Where the symbols take the states:
nulo ^ debu
nulo ~ duni
desu ^ simu
desu ~ veru
fese ^ reru
fese ~ palu
dubi ^ fifa
dubi ~ dese
topo ^ para
topo ~ mama
vegu ^ nipe
vegu ~ zate
ruga ^ fani
ruga ~ bevi
vasa ^ topo
vasa ~ mozu
fate ^ rike
fate ~ lidi
gisa ^ dimu
gisa ~ zeru
koli ^ zeru
koli ~ loko
ruse ^ ruga
ruse ~ debu
bepe ^ lidi
bepe ~ rike
palu ^ zine
palu ~ redu
veru ^ fisi
veru ~ dube
nune ^ bevi
nune ~ nulo
fifa ^ vima
fifa ~ gegu
bape ^ bevi
bape ~ nune
dimu ^ voli
dimu ~ nado
reru ^ gisa
reru ~ zine
dube ^ rile
dube ~ fifa
vima ^ lupo
vima ~ veru
bevo ^ debu
bevo ~ buna
zine ^ zima
zine ~ tida
lafi ^ duni
lafi ~ bevo
para ^ sipu
para ~ topo
duni ^ ruse
duni ~ bevo
rile ^ vegu
rile ~ zate
poze ^ mama
poze ~ bape
nipe ^ zate
nipe ~ lidi
rafa ^ buna
rafa ~ simu
gegu ^ nibu
gegu ~ mozu
riva ^ dese
riva ~ nibu
simu ^ buna
simu ~ gegu
mama ^ loko
mama ~ ruga
tida ^ viri
tida ~ dimu
fisi ^ dube
fisi ~ dubi
mozu ^ palu
mozu ~ zima
zeru ^ nado
zeru ~ sipu
voli ^ mama
voli ~ tozu
debu ^ bape
debu ~ desu
fani ^ nune
fani ~ sisu
dese ^ mozu
dese ~ rile
lupo ^ veru
lupo ~ dube
zate ^ bepe
zate ~ fate
noge ^ vima
noge ~ ruse
loko ^ sipu
loko ~ fani
fupo ^ dubi
fupo ~ fifa
sisu ^ nulo
sisu ~ bevi
bevi ^ sisu
bevi ~ noge
lidi ^ fate
lidi ~ tida
tozu ^ poze
tozu ~ zima
rike ^ dubi
rike ~ fese
buna ^ simu
buna ~ dese
sipu ^ vasa
sipu ~ koli
nado ^ tozu
nado ~ sipu
redu ^ tida
redu ~ gisa
mema ^ mozu
mema ~ voli
viri ^ gisa
viri ~ lidi
nibu ^ rile
nibu ~ nipe
zima ^ voli
zima ~ tida
tobi ^ fese
tobi ~ mozu

The rows follow the links: the fewer symbols apart two states are, the more alike their rows tend to be.

Named rows; a name shown again gets a slightly different row:
bevo [ -11   37   55  -40  -11  -23   -4  -17  112   56   92  -24  -11   17  -72    6    6    3   68  -89   10   -8  -19  -22   -3  -12   38  -22   13   25  -20  -48 -112  -12  -28    6  -70   -5    6  -40 -117   52  -27   35  -44   53   13  -83]
rafa [ -33  -54  -32   40  -45  -42  -63    1   54   55   52   60   -2  -43   31  -40   88   40  141  -82   56   21  -27   -9  -98   26  -15   26  -10    4   22   -8   31   50  -37   23   -2  -62  -37   22  -98  -35   39   -7   38  -18  -17   55]
fisi [  43  -54  -39  -59   44   36  -16 -124   20   67   47  -46  -37  -78   16   72  -22  -37  -60   -5   27   22   24   -8   -4   51  -69   -9   94  -13  -41   39   82    2  128  -62  -25   -1   25  -44   11   -7   -4   33    8 -105  -15    3]
buna [ -40  -50   -2   21  -48  -43  -60    3   79   74   61   54    3  -23   22  -29   89   47  148  -75   47   14  -25  -24  -96    7  -12   18  -10    5   11  -14   16   41  -46   20  -13  -56  -54   11  -97  -20   33   -4   31  -12   -4   34]
debu [  13   26   41  -35  -38  -37   35    3   60   82   89  -33   13   32  -67    1  -45   18   75  -76  -22  -64  -61    5  -18   15   52    3   -3   28  -36  -48  -68   -2   25  -16  -54  -31   31  -17 -100   14  -63   24  -92   56   -7 -112]
desu [  22  -58  -27  -20    1  -30  -61  -58   91  118   92   -2   -2  -55   -5    1   40   15   78 -109   47    0  -41  -16 -100   48  -31   26   17   -1  -17    4   31   44   57  -11  -17  -57   22  -19  -94  -36   -2   12  -26  -36  -13   -1]
mozu [ -78  -21   64   53  -66  -53   21  -44  -44  -27  -69  -37  -49   85   25   39   32    8   19   45  -19   15    8  -49   76  -62  -50   -3    5  -59  -47   28   43  -30 -106    3    9   54 -104  -36    9   16  -20   46   90   -5   43   41]
zeru [  66   61 -100    0   76   29  -46   -3    1  -56    5   76   18  -19   46  -77   52   27  -68  -27   -4  -15  -11    1  -47   49  -13   32  -56  -78   56   23  -52   48  -18    7   56   31   81   30   17    8   34  -38   -1   77  -44   85]
voli [ -55  -62  120   14   -7  -21    9  -13   20   -6  -33  -53   52   78   38  -14  -49  -52  -90  -35    5   20  -42    8   27  -59  -67   45  -74  -41  -12   31  -25   13  -57   31   88   56   22    5   81  -37  -68  -57    9   65   -9   18]
redu [ -67   69   -8   66   46   -2  -43   81  -93  -35  -34   17  -17    1  -31   11  -44    4  -66   -6    6  -34  -48  -48   -9   99    0  -12  -19  -52  -25   30  -14   14  -44   80  -52   29   -3    0   59    1   70  -20  114  112  -17   78]
bepe [ -32   42    1  -10   30   67   21   97    4  -84  -12   39   -3  -71  -40   33  -32  -38  -12   75   22   45   92   26   11   11   86  -78   45   83   43  -32  -12  -59   19   55  -69  -18  -36   32   49   24  102   -5   26  -25    8    2]

Each walk starts at a row. The symbols on each line, taken left to right, move it on to the next state.
Answer with the state's row; about right is enough.
[ -23   73  -56   16   14   37    4   51  -44  -52  -32   25  -61  -63  -45   61   -6    2    1  101    3   20   78  -16   33   33   63  -65   80   44   -5  -15   26  -56   14   21 -108  -13  -66  -11   23   57   99   54   75  -33   32   14]
^ ~ ~ ^ ~ ^ ~ ~ ~ [ -73   37    5   81  -18  -36   -7   14 -109  -37  -63  -14  -71   42  -19   52  -23   35  -18   40  -14  -34  -21  -68   49   39   -9  -31   23  -54  -51   14   25  -25  -62   41  -68   41  -80  -45   17   32   42   38  110   54   14   48]
~ ~ ~ ^ ^ ^ [ -13  -62   79   -8  -35  -27   41    9  -13   10  -28  -51   64   82   29  -39  -43  -30  -50  -28  -29  -22  -57   40    8  -66  -23   59  -99  -21    0    9  -15   16  -11   -4  120   29   51   20   49  -67 -110  -57  -72   40   -5  -34]
[  37   51  -48  -12    0  -11   36  -88   -1  -73  -39   20  -34   49   39  -26  108   41  -18   47  -55   13   69  -19   71  -84  -43   10  -22  -71   17   -5  -45  -20  -79  -68   63   67  -16  -26  -24   66  -27   53   11   -1   45   39]
^ ~ ~ ~ ^ ^ ^ ~ ~ [  54  -51  -21  -54   41   33  -37 -109   37   86   66  -58  -14  -65   10   48  -33  -37  -58  -44   26   14   12  -10  -34   50  -69    6   64   -3  -31   48   66   20  133  -52  -10    1   60  -33   -1  -19  -11   37   -8  -80  -13    9]
^ ~ ^ ^ ~ ^ ~ ~ [ -62 -101   39   16  -76  -27  -18  -35   50   21  -27   10   -2  -18   51   21   76   -8  105   18   46   82   54   -8  -10  -69  -36   -4   30   30  -18    2  100   -3  -36    2   10  -22 -100   -2  -20  -35   23   19   65 -114   23   33]
[  37  -13   14  -14  -23  -12   57  -31  -13  -45  -49  -14   39   96   51  -60   27    6  -55   22  -56  -23  -10   27   48  -86  -37   51  -91  -40   18    2  -38   15  -48  -59  134   47   43   20   31  -16 -101  -25  -72   39    9  -28]
^ ~ ^ ^ ~ ^ ~ ~ [  47  -69  -22  -62   48   38  -21 -103   38   72   45  -48   -8  -73   20   61  -27  -41  -68   -8   39   43   42  -13   -8   17  -67  -12   65    2  -20   49   73    5  123  -42    1   -6   40  -35   26  -25   -5   35    4 -109  -10    0]
^ ~ ~ ~ ~ ~ [ -37   -2   47    7   62    7  -41   39    1  -19   -7    6   50    5    4  -16  -40  -44 -123  -72   23   -2  -58  -15  -41   35  -39   31  -70  -67    9   32  -53   42  -36   70   44   50   66   31   82  -41   -8  -66   32  111  -42   75]
[ -91   48   52   63   10  -26  -25   37  -93  -26  -44  -18  -26   41  -32   37  -58   -8  -60   16  -10  -21  -45  -61   33   61  -21  -13   -5  -62  -41   31   -4   -3  -76   52  -49   48  -46  -29   60    8   42    3  111  100    4   64]
~ ~ ^ ~ ^ ^ ^ [  97   46 -123   11   19   14   -5    7  -47  -63  -33   75   11   24   47 -107   68   59  -21   24  -52  -42   -3   36  -14   -5   -2   48  -65  -53   61   -4  -19   41    4  -46  103    5   60   43   -1    0  -18  -19  -74   21   -7   40]
^ ^ ^ ^ ~ ~ ~ [  62    9  -35   26  -64  -27   49   43  -84   20  -35  -13   18   56  -11  -44  -37   52   46   33  -67 -103  -52   55   20  -12   58   37  -48   29   -3  -43   22    3   54  -56   51  -30   26   23  -32  -35  -76  -29 -115    6   12  -95]
[ -23   46    6  -18   47   72    8  118   -2  -73  -17   50   22  -74  -38   28  -28  -49  -12   60   21   47   76   24    5   19   82  -65   47   83   39  -22  -24  -52    9   68  -65  -21  -11   27   67   27  101  -37   22  -17   -5    1]
^ ~ ~ ^ ~ ~ ~ ^ ~ [ -94  -37  130   35  -16  -31   -3    8  -19  -11  -49  -64   38   78   12   25  -59  -52  -90  -30   16   10  -57  -20   27  -31  -54   21  -60  -60  -27   43  -22   15  -79   56   48   65   -6   -7   88  -33  -36  -42   58   86  -10   26]
~ ~ ^ ^ ~ ^ ~ ^ [  34   34   -4   -3  -50  -27   54   46  -13   63   28  -24   11   40  -66  -26  -59   33   77  -18  -53  -84  -57   24    0   12   87    8   -7   49  -27  -57  -41   -8   46  -29  -44  -49   18   -9  -83    1  -54   -2 -116   35    7 -132]
[ -32   42    8  -10   59   67  -11  120    5  -78  -10   46   23  -70  -37   21  -46  -48  -28   37   32   47   62   26    1   31   82  -59   25   67   50  -23  -37  -27   -5   98  -67  -11   -2   40   74   12   99  -44   27   14  -23   12]
^ ^ ^ ^ ^ [  66  -47  -37  -49   36   26   -7 -120    6   90   49  -61  -18  -46    5   45  -33  -27  -53  -25   19   -3  -12  -12   -2   53  -61    3   65  -10  -36   36   64   12  132  -58  -12   -9   49  -37    7  -22  -12   39  -25  -82  -11  -25]
^ ~ ~ ^ ~ ~ ^ [ -31  -96   74  -45   -4   47   11   22   75  -16   -7    8   39  -71   29   32    4  -71   16   31   57  115   86   56    9  -77    6  -34   36  105   45   -1   57  -27   15   29   11  -20  -32   42   69  -29   23  -22    4 -123   -7   -3]
[  84   67 -135   -4   71   34  -29  -10  -10  -61    0   86    0  -21   48  -90   76   58  -47   -2  -24  -20   20    9  -45   28  -14   28  -55  -61   74    5  -46   38  -11  -19   89   17   59   38   -1   21   11  -20  -25   40  -20   74]
^ ^ ^ ~ ~ [ -73   29   42   38   55   16  -43   86  -45  -40  -15    4   24  -10  -19   14  -71  -41  -95  -18   28   -3  -32  -21   -8   68   17  -13  -27  -40    3   30  -42    8  -43   99  -21   29   16   16   96  -14   52  -53   84  116  -36   60]
^ ^ ^ ~ ~ [  79   68 -117  -16   60   24  -14  -36   17  -75   -8   73   -1    3   56  -79  104   51  -57   19  -32   -4   38    1   -6  -10  -30   25  -52  -71   58   15  -62   23  -35  -42   78   53   53   21  -11   43   -3   -2  -23   39   -3   68]
[  64  -55  -22  -57   47   41  -29 -114   29   79   55  -57  -26  -69    6   57  -38  -42  -69  -22   18    9    9   -6  -26   44  -67   -3   61  -13  -27   36   61   10  126  -49  -12   -1   54  -34   22  -19  -10   24  -11  -81  -24    5]
^ ^ ^ ^ ~ ~ ^ ~ ^ [ -53   77  -20   81   18  -13  -20   45 -105  -51  -32    5  -65   16  -45   32  -31   40  -40   18   -5  -42  -33  -66   21   81   -6  -28   21  -51  -31   14    1   -9  -39   50  -84   22  -32  -27   16   39   78   24  108   87    2   68]
~ ^ ~ ^ ~ ~ ^ [ -44   57   -3   18   81   34  -53  108  -14  -53    2   27   22  -51  -34    0  -57  -35  -78  -16   39   12  -18   -8  -49   92   43  -30  -12    3   34    7  -38   13   -6   98  -45   11   38   32   81    2   98  -61   59   88  -46   58]
[ -64 -105   27   24  -63  -30  -31  -43   32   44   -7   14   -3  -28   55   23   85    6  106   -4   44   65   13  -25  -38  -37  -55    3   19    3  -12   12   99   19  -28    8   12  -25  -86   -6  -22  -47    8   23   79 -118    7   48]
~ ^ ~ ^ ~ ^ ~ [ -40  -53  104    5   10  -20    6    3   18   -2  -31  -52   70   62   33  -25  -40  -59  -93  -48   16   20  -56   14    5  -52  -56   43  -73  -40   -3   50  -25   28  -41   29  101   57   55   18   70  -59  -71  -56  -10   70  -31   20]
^ ^ ^ ~ ^ ~ ^ ^ [  31  -35   14   18  -65  -37   54   60  -62   37  -11  -20   34   51  -16  -34  -66   25   42   -9  -50 -100  -81   54   -6   -6   46   36  -42   34  -23  -34   15   23   47  -18   45  -56   29   34  -13  -45  -87  -45 -107   17    2 -102]
[ -39  -32   63  -35   14   57   22   88   60  -51  -22   32   56  -56    4   21  -17  -73   14   48   45   88   76   59    6  -59   72  -47   16  103   54  -20   -2  -32   -5   62   -6  -16  -24   47   75  -24   50  -63    7  -61  -12  -13]
~ ^ ~ ^ ~ ^ ^ ~ [ -58   67  -25   70   -7  -23    7   28 -102  -41  -50   -4  -78   18  -30   54    0   45   10   73  -25  -37   16  -61   61   35   14  -37   50  -22  -53    4   32  -34  -49   12  -82   17  -90  -35    2   52   68   52  108   18   36   26]
^ ~ ^ ^ ~ ^ ~ ~ [  49    7  -39   42  -78  -31   48   77  -96   24  -28    0   19   39  -24  -40  -49   47   76   31  -62 -111  -64   44  -15   27   73   38  -46   46  -12  -31   38   13   54  -37   30  -60    9   36  -18  -47  -52  -21 -100    5    8  -78]
